Each matrix below, up to rounding, moves points onto a flat space through zero. How many dimensions does that space have?
[[ 0.49  0.10  0.46 -0.09  0.08  0.13]
 [ 0.10  0.05  0.04  0.02  0.09  0.16]
 [ 0.46  0.04  0.51 -0.15 -0.06 -0.11]
 [-0.09  0.02 -0.15  0.07  0.09  0.16]
 [ 0.08  0.09 -0.06  0.09  0.23  0.38]
 [ 0.13  0.16 -0.11  0.16  0.38  0.65]]
 -> 2

[[ 0.49  0.03 -0.15  0.24 -0.28 -0.29]
 [ 0.03  1.00  0.01 -0.01  0.02  0.02]
 [-0.15  0.01  0.95  0.07 -0.08 -0.09]
 [ 0.24 -0.01  0.07  0.89  0.13  0.14]
 [-0.28  0.02 -0.08  0.13  0.84 -0.16]
 [-0.29  0.02 -0.09  0.14 -0.16  0.83]]
 -> 5

[[ 0.68 -0.09 -0.28  0.28 -0.04  0.22]
 [-0.09  0.97 -0.10  0.04 -0.04  0.08]
 [-0.28 -0.10  0.65  0.03 -0.21  0.31]
 [ 0.28  0.04  0.03  0.26 -0.33  0.05]
 [-0.04 -0.04 -0.21 -0.33  0.71  0.22]
 [ 0.22  0.08  0.31  0.05  0.22  0.73]]
 -> 4

[[ 0.04  0.05  0.06  0.06  0.01 -0.18]
 [ 0.05  0.05  0.06  0.06  0.02 -0.20]
 [ 0.06  0.06  0.07  0.07  0.02 -0.23]
 [ 0.06  0.06  0.07  0.08  0.02 -0.25]
 [ 0.01  0.02  0.02  0.02  0.00 -0.06]
 [-0.18 -0.20 -0.23 -0.25 -0.06  0.75]]
 -> 1

[[ 0.03  0.03  0.16  0.00  0.07 -0.01]
 [ 0.03  0.02  0.13  0.00  0.06 -0.01]
 [ 0.16  0.13  0.79  0.02  0.35 -0.05]
 [ 0.00  0.00  0.02  0.00  0.01  0.00]
 [ 0.07  0.06  0.35  0.01  0.15 -0.02]
 [-0.01 -0.01 -0.05  0.00 -0.02  0.00]]
 -> 1

[[ 0.76 -0.23  0.02 -0.35  0.03  0.09]
 [-0.23  0.71  0.23 -0.30  0.09 -0.05]
 [ 0.02  0.23  0.31 -0.14 -0.33  0.17]
 [-0.35 -0.30 -0.14  0.42 -0.12  0.00]
 [ 0.03  0.09 -0.33 -0.12  0.65 -0.31]
 [ 0.09 -0.05  0.17  0.00 -0.31  0.16]]
 -> 3

[[ 0.64 -0.25  0.13  0.14  0.00  0.37]
 [-0.25  0.55 -0.21  0.30  0.22  0.09]
 [ 0.13 -0.21  0.11  0.01 -0.18 -0.05]
 [ 0.14  0.30  0.01  0.76 -0.27  0.05]
 [ 0.00  0.22 -0.18 -0.27  0.53  0.31]
 [ 0.37  0.09 -0.05  0.05  0.31  0.42]]
 -> 3

[[ 0.14  0.04  0.05 -0.10  0.32 -0.06]
 [ 0.04  0.01  0.01 -0.03  0.09 -0.02]
 [ 0.05  0.01  0.02 -0.04  0.11 -0.02]
 [-0.10 -0.03 -0.04  0.08 -0.24  0.05]
 [ 0.32  0.09  0.11 -0.24  0.73 -0.14]
 [-0.06 -0.02 -0.02  0.05 -0.14  0.03]]
 -> 1

[[ 0.74  0.12 -0.22 -0.08  0.13  0.33]
 [ 0.12  0.57  0.00  0.48  0.04 -0.01]
 [-0.22  0.00  0.79  0.05  0.14  0.31]
 [-0.08  0.48  0.05  0.46 -0.08 -0.07]
 [ 0.13  0.04  0.14 -0.08  0.91 -0.20]
 [ 0.33 -0.01  0.31 -0.07 -0.20  0.54]]
 -> 4

[[ 0.66  0.09  0.00 -0.28  0.14 -0.34]
 [ 0.09  0.45 -0.44  0.08  0.20  0.05]
 [ 0.00 -0.44  0.63  0.00  0.20 -0.04]
 [-0.28  0.08  0.00  0.77  0.12 -0.28]
 [ 0.14  0.20  0.20  0.12  0.84  0.16]
 [-0.34  0.05 -0.04 -0.28  0.16  0.66]]
 -> 4

[[ 0.01  0.03  0.04 -0.05 -0.05  0.01]
 [ 0.03  0.11  0.15 -0.20 -0.18  0.04]
 [ 0.04  0.15  0.20 -0.27 -0.25  0.06]
 [-0.05 -0.20 -0.27  0.36  0.34 -0.08]
 [-0.05 -0.18 -0.25  0.34  0.31 -0.07]
 [ 0.01  0.04  0.06 -0.08 -0.07  0.02]]
 -> 1

[[ 0.37  0.19  0.17 -0.35 -0.20 -0.08]
 [ 0.19  0.23  0.30  0.03 -0.09 -0.20]
 [ 0.17  0.30  0.42  0.16 -0.05 -0.31]
 [-0.35  0.03  0.16  0.80 -0.11 -0.03]
 [-0.20 -0.09 -0.05 -0.11  0.81 -0.30]
 [-0.08 -0.20 -0.31 -0.03 -0.30  0.37]]
 -> 3

[[ 0.24  0.02 -0.10 -0.38  0.03 -0.16]
 [ 0.02  0.60 -0.15 -0.09 -0.41  0.21]
 [-0.10 -0.15  0.08  0.17  0.09  0.01]
 [-0.38 -0.09  0.17  0.61 -0.01  0.23]
 [ 0.03 -0.41  0.09 -0.01  0.29 -0.17]
 [-0.16  0.21  0.01  0.23 -0.17  0.19]]
 -> 2

[[ 0.69  0.18  0.10 -0.06 -0.21  0.35]
 [ 0.18  0.76  0.26 -0.08  0.19 -0.20]
 [ 0.10  0.26  0.24  0.28 -0.10 -0.13]
 [-0.06 -0.08  0.28  0.90  0.02  0.07]
 [-0.21  0.19 -0.10  0.02  0.82  0.23]
 [ 0.35 -0.20 -0.13  0.07  0.23  0.60]]
 -> 4

[[ 0.70  0.19  0.24  0.10 -0.31 -0.11]
 [ 0.19  0.88 -0.15 -0.07  0.20  0.07]
 [ 0.24 -0.15  0.81 -0.08  0.24  0.09]
 [ 0.10 -0.07 -0.08  0.96  0.11  0.04]
 [-0.31  0.20  0.24  0.11  0.69 -0.12]
 [-0.11  0.07  0.09  0.04 -0.12  0.96]]
 -> 5

[[ 0.07  0.02 -0.19 -0.07  0.14  0.00]
 [ 0.02  0.95 -0.03  0.12  0.01 -0.19]
 [-0.19 -0.03  0.68  0.37 -0.16  0.11]
 [-0.07  0.12  0.37  0.35  0.22  0.14]
 [ 0.14  0.01 -0.16  0.22  0.81  0.24]
 [ 0.00 -0.19  0.11  0.14  0.24  0.14]]
 -> 3
